fir: [ 30  35 -24 -23 -18 -70 -42   8 -39 -10 -28 -17 -10 -18  34  78 106 -79
  20 -15 -31 -45   6 -33  18 -62  -6  45 -84 114 -55 -42  38  52 -10 -42
  20  52   7 -40 -39  -6 -31 -84  22]
foz: [ 30  35 -24 -23 -18 -70 -42   8 -39 -10 -28 -17 -10 -18  34  78 106 -79
  20 -15 -31 -45   6 -33  18 -62  -6  45 -84 114 -55 -42  38  52 -10 -42
  20  26  39   4   4 -39 -38 -20 -65]
fanu: [  20   -3  -84   14  -35    5  -23  -10  -41  -53   -5  -61   45  -21
    5   21   17    8   15   63  -15   27   54  -16  -57   30   -2   72
 -116   69    8  -33   22  -51    2  -48  -58   19  -33  -24   78   38
  -13   96  -23]
bef: [-31  42   2   4 -41  73   2  65 -23  34  96 -63  24 -29 -20  -9   8   8
 -49  74  14 -30 -11  -5 -51  19   7 -14 -52 -76 -44  53 -25  20  23  87
  14 -50 -48  16  32 115 -19  22  43]
len: [-31  42   2   4 -41  73   2  65 -23  34  96 -63  24 -29 -20  -9   8   8
 -49  74  14 -30 -11  -5 -51  19   7 -14]
28
len: [ 30  35 -24 -23 -18 -70 -42   8 -39]
9
len: [ 20  -3 -84  14 -35   5 -23 -10 -41 -53  -5 -61  45 -21   5  21  17   8
  15  63 -15  27  54 -16 -57]
25
len: [-31  42   2   4 -41  73   2  65 -23  34  96 -63  24 -29 -20  -9   8   8]
18
len: [-31  42   2   4 -41  73   2  65 -23  34  96 -63  24 -29 -20  -9   8   8
 -49  74  14 -30 -11  -5 -51  19   7 -14 -52 -76 -44  53 -25  20  23  87
  14 -50 -48  16  32 115 -19  22  43]
45

dad: [ 18 -19 -33 -47  51 -16]
pim: [ 47  31  13 -97 -77 -17]
Fol: [ -13   55  -25   42 -112   -6]
Zivu: [ 21 -27 -41 -60  28 -17]
sofu: [ 21 -27 -41 -95  12 -19]
len: [ 21 -27 -41]
3
len: [ 18 -19 -33 -47  51]
5
len: [ 47  31  13 -97]
4
len: [ 21 -27 -41 -95  12]
5
len: [ 21 -27]
2
len: [ 47  31  13 -97 -77 -17]
6

gar: [-14   2   3  -3  -1 -67  -1]
lazu: [-30   2   8  -2  -6 118   6]
leg: [ -3 -24   5   0  -5  93   5]
vulid: [-55  14   4  -4   0 -60   0]
tolad: [77 56 -7  4  5  6 -5]
vize: [-54  43  -2  -3   4 -46  -2]
len: [-54  43  -2  -3   4 -46]
6
len: [77 56 -7  4  5]
5

voruv: [ 19  28  25  51   0  64  41 -33 -13 -33   1  60   3  28 -51  33 -23  30
  42  10 -26  24  17  37   0   8  50 -12 -11 -48 -13   9   2 -29  17  17
  -8  -8 -53  25  29]
paz: [  8  -8  66  12  42  10 -37  -3 -34 -12  19 -29 -50 -17 -22  -2 -53 -17
  20  -7 -12  13 -28 -28 -42 -13 -23  22  23  46  -1  -1   2  11 -33 -24
  18   9  23  25 -54]
nus: [  8  37  25  25 -11  51  15 -13 -13 -33  19  45   3   6 -51  -2  -8  61
  42  10 -54  24  -1  37  14  50  32 -12  23 -48 -36  -1  26 -29  17   1
  18 -14 -38 -12  29]
Kel: [-14   1 -15 -15  31  10 -37  -3 -13 -12 -36 -14 -50  -6  -7  -2 -38 -32
 -46  10 -12   2 -46 -77 -56 -13 -23  33  23  15 -13  28 -10  51 -20 -16
  31 -20  38  25 -74]
tavov: [  8 -26   5  12  31 -17 -11 -13   8 -12 -18 -29 -33  17   7  33 -38 -48
 -24  -7  30  -9 -10 -44 -42 -54  -5  10 -11  15  22  18 -22  24 -20   1
  -8   9  23  43 -33]
tamar: [-14   1 -15 -15  31  10 -37  -3 -13 -12 -36 -14 -50  -6  -7  -2 -38 -32
 -46  10 -12   2 -46 -77 -56 -13 -23  33  23  15 -13  28 -10  51 -20 -16
  31   9  38  25 -74]
zir: [ 40   1  46  77  31  51  28 -33  28 -54   1  30 -15  51 -51  51 -53  -1
  42 -24   2  24  -1  21 -28 -54  50  -1 -23 -32  10   9 -10 -16 -20  17
 -21   9 -53  62   8]
sev: [  29   19  -15   25   31   51  -11   17   69 -115   56    1   20    6
  -80  -55  -68   14   86  -76  -54   -9  -19  -12  -28  -33   68  -35
   12  -48   -1   18   50   -2   42    1   -8    9  -38  -30   29]
Fogo: [  8  -8 -97  12  10  23  41  -3  90 -74 -18  15  38  40  -7  -2  -8 -32
  -2 -59  16 -31 -10 -28 -42 -75  86 -12 -46 -63  10  56 -10  24  42  34
 -21  15 -38   7  29]
tig: [ 19 -17 -36  25  10  -4  41  -3  69 -33   1   1  38  40   7  16   7 -32
  -2 -42  30 -31  17   5 -14 -75  50 -24 -46 -32  33  18 -10  -2  17  26
 -46  15 -38   7  50]
pudi: [ 29  -8 -36 -15 -11 -31   2  46  69 -33  75 -29  73 -29  -7 -72  22  30
  86 -59   2 -31  26  37  43 -13  13 -46   0  -1  33 -29  50 -42  30  -7
 -46   9 -23 -85  71]
len: [-14   1 -15 -15  31  10 -37  -3 -13 -12 -36 -14 -50  -6  -7  -2 -38 -32
 -46  10 -12   2 -46 -77 -56 -13 -23  33  23  15 -13  28 -10]
33
len: [-14   1 -15 -15  31  10 -37  -3 -13 -12 -36 -14 -50  -6  -7  -2 -38 -32
 -46  10 -12   2 -46 -77 -56 -13 -23  33  23  15 -13  28 -10  51 -20 -16
  31 -20  38  25 -74]
41
len: [ 19  28  25  51   0  64  41 -33 -13 -33   1  60   3  28 -51  33 -23  30
  42  10 -26  24  17  37   0   8  50 -12]
28

dat: [ 72  20 -57 -27  11 -18 -54 -38  -7  51]
podug: [  94  -31 -117  -21   -1  -27  -19  -26   46   25]
Pevat: [  94  -31 -117  -21   -1  -18  -19  -26   46   25]
nake: [ 72  20 -57 -27  11 -18 -54 -24  53  42]
len: [ 94 -31]
2
len: [  94  -31 -117  -21   -1  -27  -19  -26   46   25]
10
len: [ 72  20 -57 -27  11 -18 -54 -38]
8

mugis: [ 18  -5 -43 105]
Dadub: [ 0 31 85 -4]
vib: [ 0  3 61  8]
tuvap: [ -2 -52  32 -33]
deg: [-41 -13 -35 -31]
fube: [ 19 -16 -69 -42]
Tanel: [21 37 13 52]
len: [ -2 -52  32 -33]
4
len: [ -2 -52]
2
len: [ 0  3 61]
3

subom: [-3 -1 -3 -2  2 -2  2  2 -2 -2 -1 -2  3 -3 -2 -2  1  1  2  2  1 -2 -3 -3
 -5 -3 -2 -2  1  3 -2  1 -1]
maza: [  4   3   8   5  -6   2  -7  -6   3   5   4   6  -9   6   3   3  -3  -6
  -8 -10  -3   4   7   4   8   8   4   3  -4  -9   6  -3   5]
les: [ -8   4   1   4  -7  -8  -5  -6  -7  -9   5   3  -3 -11  -6  -6  -9  -6
  -4  -2 -11  -8   3  -9 -17   0  -7  -7  -8  -4   2   1   3]
vinin: [-37 -21 -29 -19  68 -40  66  67 -39 -31 -28 -17  64 -24 -47 -47  61  67
  64  61  67 -36 -32 -38  14 -71 -39 -41  69  65 -13  40 -22]
Mir: [-4  0  1  0  2 -3  0  1 -4 -3 -1  0  1 -2 -5 -5 -1  0 -2 -4  3 -3  0 -3
  1 -3 -4 -4  1  0  1  1  0]
divu: [ -8 -10 -12 -11  13  -9  12  13 -11  -9 -12 -10  11  -7 -12 -12  11  14
  13  11  14 -11 -13  -9   4 -20 -11 -10  13  12  -8   4 -10]
Buv: [-39  52  49  51 -45 -37 -43 -37 -36 -43  54  50 -23 -48 -28 -29 -60 -40
 -37 -38 -57 -38  51 -39 -69  24 -36 -35 -46 -37  47  16  51]
Goki: [-54  71  64  68 -57 -48 -56 -46 -50 -60  73  65 -26 -68 -40 -40 -83 -52
 -47 -50 -74 -53  67 -53 -99  32 -50 -48 -63 -46  63  26  69]
Rofa: [-26  17  13  16 -18 -26 -15 -13 -26 -30  18  15  -6 -32 -22 -23 -26 -14
 -12  -9 -25 -27  15 -27 -40  -2 -25 -25 -19 -11  14   8  15]
len: [-3 -1 -3 -2]
4
len: [-54  71  64  68 -57 -48 -56 -46 -50 -60  73  65 -26 -68 -40 -40 -83 -52
 -47 -50 -74 -53  67]
23
len: [-37 -21 -29 -19  68 -40  66  67 -39 -31 -28 -17  64 -24 -47 -47]
16
len: [-3 -1 -3 -2  2 -2  2  2 -2 -2 -1 -2  3 -3 -2 -2  1  1  2]
19
len: [-3 -1 -3 -2  2 -2  2]
7

mos: [ 20  -5 -17  -6  18  20  23]
Div: [ -7   1  62  14  -1 -11  -5]
gosu: [  0  30 -51 -15 -39  63  88]
len: [ -7   1  62  14  -1 -11  -5]
7
len: [-7  1 62 14]
4
len: [-7  1]
2

babo: [  3 -26 -14  13  31  -1 -34  12  50   7  -1 -16  -5 -36]
feno: [-11  -4  -6  31   7 -28   0   9  57 -18  -4  -9 -33 -59]
Vibik: [ 17  43 -11 -52   1  27  -7 -30 -47  28  30  20  15  77]
zos: [  4  59   9 -23 -47  -3  30 -27 -50  -1  21  24 -12  59]
Soti: [ 13  97 -33 -58  -7  -1 -19 -64 -35  12  62  40 -37  62]
lukos: [ 27  18 -32 -59  42  50 -50 -25 -30  38  32   9  29  67]
Ziz: [-16  84  -1  15 -70 -65  30 -27   6 -34  24  29 -92 -26]
teko: [ 25  65 -46 -67  37  23 -56 -47 -17  30  58  25 -15  58]
Bagi: [-10  72   9   8 -74 -39  34 -25 -30 -26  19  26 -49   3]
fif: [  6  -7 -28  -1  36  -1 -46  -4  51   9  15  -9 -15 -29]
vosik: [  4  32 -45  -7  39 -16 -55 -20  63  -4  30   5 -51 -45]
gide: [  4 -18 -21   8  33  -2 -40   5  52   7   6 -13 -10 -34]
len: [  3 -26 -14  13  31  -1 -34  12  50   7  -1 -16  -5 -36]
14
len: [ 13  97 -33 -58  -7  -1 -19 -64 -35  12  62  40 -37  62]
14
len: [ 27  18 -32 -59  42  50 -50 -25 -30  38]
10
len: [  4  59   9 -23 -47  -3  30 -27 -50  -1  21  24 -12  59]
14
len: [ 17  43 -11 -52   1  27  -7 -30 -47  28  30  20  15  77]
14

zalim: [  1  -3  92 -59 -30]
vosu: [ 56  -3  92 -59 -30]
fakov: [  1  -3  92 -59 -46]
len: [  1  -3  92 -59]
4
len: [  1  -3  92 -59 -30]
5
len: [56 -3 92]
3
len: [ 56  -3  92 -59]
4
len: [1]
1

vena: [-36  24 -39 -24   4 -11  24  -4   2  -6  93  27]
rukag: [-40  -1 -26 -13 -23   0   1  24   9   9   9 -47]
Keru: [ 17  15  -5  34  49  10  29 -42 -20   1 -44  19]
Kera: [-40  -1 -26 -13 -23   0   1  24   9   9 -77   3]
mig: [  1  31   6  36 -32  16 -25  -9 -20   0  38  60]
Tizak: [ -6  41  -7  -5 -18 -10  52 -51  -5  22  -7  68]
demat: [-40  -1 -26 -13 -23   0  30  21  -2   4  11 -65]
Kuzo: [-107    5   23  -73  -28   -6    5  -65  -22  -14  -37  -68]
len: [-36  24 -39 -24   4 -11  24  -4]
8
len: [-36  24 -39 -24]
4
len: [-6]
1
len: [-36  24]
2
len: [ 17  15  -5  34  49  10  29 -42 -20   1]
10

sodo: [110 -62   4  17  25  -5 -25 -41  -5  63]
pana: [110 -11 -42  17 -78  15  20  26  15  63]
vubuk: [110 -11 -80  17  25  32  20 -41  32  63]
dimo: [110 -11 -25  17  25   9  20 -75   9  -1]
mab: [110  41 -42  17  25  71  38 -41  71  63]
tud: [110 -11 -80  17  25   9  20 -21   9  63]
len: [110 -11 -80  17  25   9  20 -21]
8
len: [110 -11 -80  17  25   9  20 -21   9  63]
10

daved: [ -49  -29  -79  -79  -31  -78  -52  -71  -37  -74    8   -6  -72  -65
  -18  -39  -20  -41  -36  -35  -66  -79   75  -39   39  -27  -63  -31
    6  -74   41  -71  -36  -34  -10  -37  -31  -85  -82  -28   33 -117
  -62   70 -112  -45 -103  -70  -95  -83  -88  -14   78 -108    7  -80
  -82]
suza: [ -1 -63 -21   6  20   3 -73 -22  11 -30  34 -37 -36  42  93 -43  88 -31
 -72 -70 -67 -22  11 -50 -12  24 -15 -67 -31 -45  43 -41 -71 -64  29 -54
  26 -36 -39  29 -33  17 -66 -35 -13 -67  79 -33  69 -44   3 -59 -28  36
  15 -35 -35]
vun: [-15 -49 -68 -80 -16 -74 -66 -42  29 -62  13 -28 -55 -80 -36  50 -35  45
 -43 -32 -72 -69  76  49  23 -18 -72 -47 -17 -51  29 -58 -36 -50  -8  52
 -28  45 -60   7  -2  52 -39 -61 -49 -45 -17  31 -44  50 -73 -27 -60  70
 -35  53  48]
pivu: [-15 -49 -68 -80 -16 -74 -66 -42  29 -62  13 -28 -55 -80 -36  50 -35  45
 -43 -32 -72 -69  76  49  23 -18 -72 -47 -17 -51  29 -58 -36 -50  -8  52
 -28  45 -60   7  -2  52 -39 -61 -49  34 -17  31 -44  50 -73 -27 -60  70
 -35  53  48]
posuz: [-15 -49 -68 -80 -16 -74 -66 -42  29 -62  13 -28 -55 -80 -36  50 -35  45
 -43 -32 -72 -69  76  49  23 -18 -72 -47 -17 -51  29 -58 -50 -50  -8  52
 -28  45 -60   7  -2  52 -39 -61 -49 -45 -17  31 -44  50 -73 -27 -60  70
 -12  53  48]
len: [-15 -49 -68 -80 -16 -74 -66 -42  29 -62  13 -28 -55 -80 -36  50 -35  45
 -43 -32 -72 -69  76  49  23 -18 -72 -47 -17 -51  29 -58 -50 -50  -8  52
 -28  45 -60   7  -2]
41
len: [-15 -49 -68 -80 -16 -74 -66 -42  29 -62  13 -28 -55 -80 -36  50 -35  45
 -43 -32 -72 -69  76  49  23 -18 -72 -47 -17 -51  29 -58 -36 -50  -8  52
 -28  45 -60   7  -2  52 -39 -61]
44
len: [ -49  -29  -79  -79  -31  -78  -52  -71  -37  -74    8   -6  -72  -65
  -18  -39  -20  -41  -36  -35  -66  -79   75  -39   39  -27  -63  -31
    6  -74   41  -71  -36  -34  -10  -37  -31  -85  -82  -28   33 -117
  -62   70 -112  -45 -103  -70]
48
len: [-15 -49 -68 -80 -16 -74 -66 -42  29 -62  13 -28 -55 -80 -36  50 -35  45
 -43 -32 -72 -69  76  49  23 -18 -72 -47 -17 -51  29 -58 -50 -50  -8  52
 -28  45]
38
len: [-15 -49 -68 -80 -16 -74 -66 -42  29 -62  13 -28 -55 -80 -36  50 -35  45
 -43 -32 -72 -69  76  49  23 -18 -72 -47 -17 -51  29 -58 -36 -50  -8  52
 -28  45 -60   7  -2  52 -39 -61 -49 -45 -17]
47
len: [ -1 -63 -21   6  20   3 -73 -22  11 -30  34 -37 -36  42  93 -43  88 -31
 -72 -70 -67 -22  11 -50 -12  24 -15 -67 -31 -45  43 -41 -71 -64  29 -54
  26 -36 -39  29 -33  17 -66 -35 -13 -67  79 -33  69 -44   3 -59 -28  36
  15 -35 -35]
57

Bomo: [-38 -29  67  75 -47  73 -41 -57 -63 -43 -27  -7 -49 -26  17  -1 -54  16
 -33  35 -30 -55 -51  20 -52  21 -43 -18  25  12  -6 -58 -37  -8 -52  67
 -26  67 -47  19 -15 -29   7]
rafur: [-38 -29  67  75 -47  73 -41 -57 -63 -43 -27  -7 -49 -26  17  -1 -54  16
 -33  35 -30 -55 -51  20 -52  21 -43 -18  25  12  -6 -58 -37  -8 -52 -39
 -23 -33 -20 -30 -14  14 -14]
nopiz: [  4 -54 -41 -57 -48 -56 -48   8   1 -31 -55 -29 -47 -23 -44  65  10 -21
 -58 -54 -53  17  17 -40 -46 -39 -45  97 -33 -11 -38   9 -57  60   5 -57
 -29 -43 -47  37  72 -54 -46]
len: [-38 -29  67  75 -47  73 -41 -57 -63 -43 -27  -7 -49 -26  17  -1 -54  16
 -33  35 -30 -55 -51  20 -52  21 -43 -18  25  12  -6]
31
len: [  4 -54 -41 -57 -48 -56 -48   8   1 -31 -55 -29 -47 -23 -44  65  10 -21
 -58 -54 -53  17  17 -40 -46 -39 -45  97 -33 -11 -38   9 -57  60   5 -57
 -29 -43 -47  37  72 -54 -46]
43

Repi: [-33 -25   9  -2 -17  -5 -34  -8  -7 -19  14  -6  -1]
rotuv: [ 33   6  29  98  41  -2  62  47 -27   9 -24 -63  32]
Tuzi: [-18 -19 -37 -26 -36  30 -35 -19  12   4  23 -11 -19]
rafum: [-18 -19 -37 -26 -36  25 -35 -19  12   4  23 -11 -19]
venan: [-15  16  -3   1 -20  25 -22   5  10  20   6  10  24]
fis: [-31 -14  -7  24 -18  -4 -24  18   6  21  -8   3  27]
Fur: [  1 -14   6 -13  10  -1  10  -4  -2   2  22  -4 -16]
zonu: [-16 -41  77  64 -29  60  36 -31 -24 -58  71 -88 -15]
natev: [-15  16  -3   1 -20  25  23  39   6 -17  25 -25 -87]
sofel: [ -9 -14  16  15   8 -10   1   6 -17  -2  -6 -10  -7]
gafez: [ 63  41 -67  59 -50   6  -6  35 -40  35 -18 -39  66]
len: [-18 -19]
2
len: [-31 -14  -7  24 -18  -4 -24  18   6  21  -8   3  27]
13
len: [-15  16  -3   1 -20  25  23  39   6 -17  25 -25 -87]
13

laz: [  1 -34  39  36]
Kud: [ 51 -82  44   6]
nisi: [ 73 111 -80 -40]
len: [ 73 111]
2
len: [ 51 -82]
2
len: [ 73 111 -80]
3

